Below is a small trained network, with its code and all its weights. Each question gives an input and a class and asks what happens when units are switched off, that is, made to give their printed mean instead of their output.

import numpy as np


def w(rows, s, z=0):
    codes = np.array(rows[::2]) - 128.0
    scale = np.full(codes.shape[1], s)
    scale[-1] = z or s
    return codes * scale


def f(y):
    return np.maximum(y, 0)


def log_softmax(a):
    a = a - a.max(-1, keepdims=True)
    return a - np.log(np.exp(a).sum(-1, keepdims=True))


def net(x, mask):
    res = np.array(x, float).reshape(1, 2) / 4 @ E
    y = f(res @ A[0][:, :-1].T + A[0][:, -1])
    res = res + np.where(mask, y, B[0][:, -1]) @ B[0][:, :-1]
    return log_softmax(res[-1] @ U[:, :-1].T + U[:, -1])


A, B = {}, {}
E = w([
[197,189,59,177,3,216,75,87,48,69],'x0',
[39,68,20,91,108,64,240,2,78,83],'x1',
],0.0079)
A[0] = w([
[7,73,125,58,151,50,222,75,108,125,165],'neuron 1',
[157,199,94,175,48,190,105,91,53,47,156],'neuron 2',
[141,115,224,133,173,137,83,207,178,237,221],'neuron 3',
[109,104,74,143,80,134,131,56,41,30,251],'neuron 4',
[194,186,143,138,96,171,62,165,113,125,162],'neuron 5',
[167,191,90,179,30,166,83,84,47,50,162],'neuron 6',
[86,109,64,129,57,125,182,73,61,68,112],'neuron 7',
[170,177,159,174,110,190,80,178,161,126,165],'neuron 8',
[140,139,224,146,146,125,118,219,195,239,236],'neuron 9',
[42,40,119,28,166,71,200,86,117,121,179],'neuron 10',
[151,161,94,155,1,199,75,115,32,16,156],'neuron 11',
[80,98,167,66,198,84,146,150,167,194,134],'neuron 12',
[85,75,130,137,139,76,193,106,152,106,131],'neuron 13',
],0.0083,0.0025)
B[0] = w([
[91,129,107,47,159,75,55,84,104,81,221],'neuron 1',
[82,45,116,149,122,90,130,136,193,177,233],'neuron 2',
[174,177,209,188,93,246,77,138,149,140,222],'neuron 3',
[13,2,105,137,105,107,171,58,108,131,219],'neuron 4',
[111,131,107,77,194,120,70,128,100,80,202],'neuron 5',
[86,82,124,148,135,90,159,135,196,159,240],'neuron 6',
[98,97,176,176,110,129,165,99,145,134,207],'neuron 7',
[149,163,101,103,205,151,82,154,126,98,203],'neuron 8',
[164,182,184,151,139,235,126,147,128,162,221],'neuron 9',
[79,147,101,51,154,81,32,101,148,80,213],'neuron 10',
[103,63,118,145,147,90,139,138,199,175,251],'neuron 11',
[115,111,133,169,142,122,128,192,154,177,196],'neuron 12',
[113,151,66,57,126,123,75,108,131,106,174],'neuron 13',
],0.0087,0.016)
U = w([
[154,121,135,137,108,136,174,121,97,114,166],'0',
[148,231,176,98,142,186,78,112,96,41,219],'1',
[106,78,53,49,179,64,86,125,154,86,217],'2',
[100,60,141,216,69,115,246,96,166,176,87],'3',
[137,133,116,124,86,152,199,127,78,82,14],'4',
[144,146,175,219,145,174,124,200,191,254,136],'5',
[158,154,121,125,83,132,203,119,88,124,3],'6',
[182,124,115,121,73,134,199,132,82,117,22],'7',
],0.0082,0.0019)

Each question gives the input, the list of numbers given to net, and the class t.
The units are the neurons (one row each of A and B). Each row of codes is followed by its name. A weight is (code - 128) times the scale printed after its matrix; where a second scale follows, it is the last column's (A, B and U).
mask holds one flag per neuron, in row order. A switched-off neuron (its flag False) gives its mean, the last column of its row in B, instead of its output. The means were averaged over made-up inputs and are rounded, as every weight is.
A unit's drop is (log p(t) with every unit on - log p(t) with that unit switched off) / (log p(t) with every unit on - log p(t) with every unit switched off).
The circuit of an input: a set's keep is (log p(t) with only the set's units on - log p(t) with every unit switched off) / (log p(t) with every unit on - log p(t) with every unit switched off). Starting from the 12 units with the biggest drops (on a tie, the unit counted first), units are removed one at a time, each time the one whose removal leaves the highest keep (on an exact tie, the one counted first), for as long as the keep stays at least 0.8.
units of the circuit, in order: the units of the circuit, biggest drop first
k most important neurons: the k neurons with the biggest drops, biggest first
drop when u is switched off: that unit's drop, to one decimal
input [5,7], class 3: units of the circuit, in order => (neuron 7)
input [0,-7], class 1: units of the circuit, in order => (neuron 11; neuron 2)
input [1,-1], class 5: 4 most important neurons => (neuron 1; neuron 10; neuron 4; neuron 13)
input [0,-3], class 1: 4 most important neurons => (neuron 11; neuron 2; neuron 6; neuron 12)
input [-1,-6], class 1: 3 most important neurons => (neuron 11; neuron 2; neuron 6)
input [-1,-2], class 5: 2 most important neurons => (neuron 1; neuron 10)
input [0,-2], class 1: 4 most important neurons => (neuron 11; neuron 2; neuron 6; neuron 12)
input [-6,0], class 1: drop when neuron 8 is switched off => 0.0
input [4,0], class 3: drop when neuron 10 is switched off => 0.2
input [0,0], class 0: drop when neuron 8 is switched off => 0.1
